Below is a small trained network, with its code and all its weights. Each question gives an input and a class and asks what happens when units are switched off, that is, made to give their printed mean instead of their output.

import numpy as np


def w(rows, s, z=0):
    codes = np.array(rows[::2]) - 128.0
    scale = np.full(codes.shape[1], s)
    scale[-1] = z or s
    return codes * scale


def norm(h):
    return h / np.sqrt((h * h).mean(-1, keepdims=True) + 1e-5)


def f(y):
    return y / 2 * (1 + np.tanh(0.7978845608 * (y + 0.044715 * y**3)))


def log_softmax(a):
    a = a - a.max(-1, keepdims=True)
    return a - np.log(np.exp(a).sum(-1, keepdims=True))


def net(x, mask):
    res = np.array(x, float).reshape(1, 3) / 4 @ E
    u = 0
    for l in range(2):
        y = f(norm(res) @ A[l][:, :-1].T + A[l][:, -1])
        res = res + np.where(mask[u : u + 10], y, B[l][:, -1]) @ B[l][:, :-1]
        u += 10
    return log_softmax(norm(res)[-1] @ U[:, :-1].T + U[:, -1])


A, B = {}, {}
E = w([
[141,36,117],'x0',
[212,152,88],'x1',
[190,122,254],'x2',
],0.0076)
A[0] = w([
[125,108,148,38],'0.n0',
[29,139,216,22],'0.n1',
[124,75,157,85],'0.n2',
[76,107,167,30],'0.n3',
[109,247,26,35],'0.n4',
[83,125,106,95],'0.n5',
[107,100,151,150],'0.n6',
[211,43,122,182],'0.n7',
[59,166,141,3],'0.n8',
[141,191,217,186],'0.n9',
],0.012,0.0034)
B[0] = w([
[130,127,139,114],'0.n0',
[86,164,248,201],'0.n1',
[168,139,134,143],'0.n2',
[96,162,166,140],'0.n3',
[35,155,65,254],'0.n4',
[138,102,136,151],'0.n5',
[133,123,141,150],'0.n6',
[170,97,122,200],'0.n7',
[157,109,129,142],'0.n8',
[118,115,69,236],'0.n9',
],0.011,0.0056)
A[1] = w([
[141,159,122,62],'1.n0',
[168,248,93,150],'1.n1',
[107,65,152,253],'1.n2',
[145,138,114,111],'1.n3',
[176,154,83,165],'1.n4',
[136,182,87,189],'1.n5',
[190,145,166,97],'1.n6',
[102,169,153,115],'1.n7',
[82,82,112,158],'1.n8',
[88,166,90,76],'1.n9',
],0.015,0.0062)
B[1] = w([
[76,84,173,110],'1.n0',
[102,79,249,203],'1.n1',
[178,223,63,254],'1.n2',
[147,84,168,123],'1.n3',
[126,153,232,182],'1.n4',
[142,15,210,214],'1.n5',
[116,26,120,150],'1.n6',
[90,198,159,162],'1.n7',
[135,168,18,200],'1.n8',
[87,2,164,189],'1.n9',
],0.011,0.0062)
U = w([
[99,110,46,191],'0',
[91,252,181,171],'1',
[92,91,154,17],'2',
[242,127,105,204],'3',
[155,89,205,139],'4',
[157,210,18,2],'5',
[6,102,124,115],'6',
],0.022,0.0065)

Each question gives the input, the list of numbers given to net, and the class t.
The units are the neurons (one row each of A and B). Each row of codes is followed by its name. A weight is (code - 128) times the scale printed after its matrix; where a second scale follows, it is the last column's (A, B and U).
mask holds one flag per neuron, layer by layer. A switched-off neuron (its flag False) gives its mean, the last column of its row in B, instead of its output. The means were averaged over made-up inputs and are rounded, as every weight is.
A unit's drop is (log p(t) with every unit on - log p(t) with that unit switched off) / (log p(t) with every unit on - log p(t) with every unit switched off).
The circuit of an input: a set's keep is (log p(t) with only the set's units on - log p(t) with every unit switched off) / (log p(t) with every unit on - log p(t) with every unit switched off). Starting from the 12 units with the biggest drops (on a tie, the unit counted first), units are removed one at a time, each time the one whose removal leaves the highest keep (on an exact tie, the one counted first), for as long as the keep stays at least 0.8.
units of the circuit, in order: the units of the circuit, biggest drop first
unit that matters most: the unit with the biggest drop
top k neurons: the k neurons with the biggest drops, biggest first
drop of u: that unit's drop, to one decimal
input [2,-5,5], class 1: unit that matters most : 0.n1
input [8,-4,0], class 5: top 2 neurons : (1.n2; 1.n5)
input [3,8,-7], class 6: top 2 neurons : (0.n4; 1.n2)
input [0,7,4], class 4: top 3 neurons : (1.n4; 1.n8; 1.n2)
input [-8,-1,4], class 4: units of the circuit, in order : (0.n9; 1.n5)
input [5,-1,1], class 3: top 2 neurons : (0.n4; 0.n7)
input [-5,0,5], class 4: top 2 neurons : (0.n9; 0.n4)
input [0,-3,-3], class 0: top 2 neurons : (1.n9; 0.n7)
input [8,-7,7], class 3: top 2 neurons : (1.n2; 0.n4)
input [0,-1,1], class 1: drop of 0.n1 : 0.7
input [6,-6,1], class 1: drop of 0.n3 : 0.2
input [6,-1,4], class 3: drop of 0.n4 : 0.1
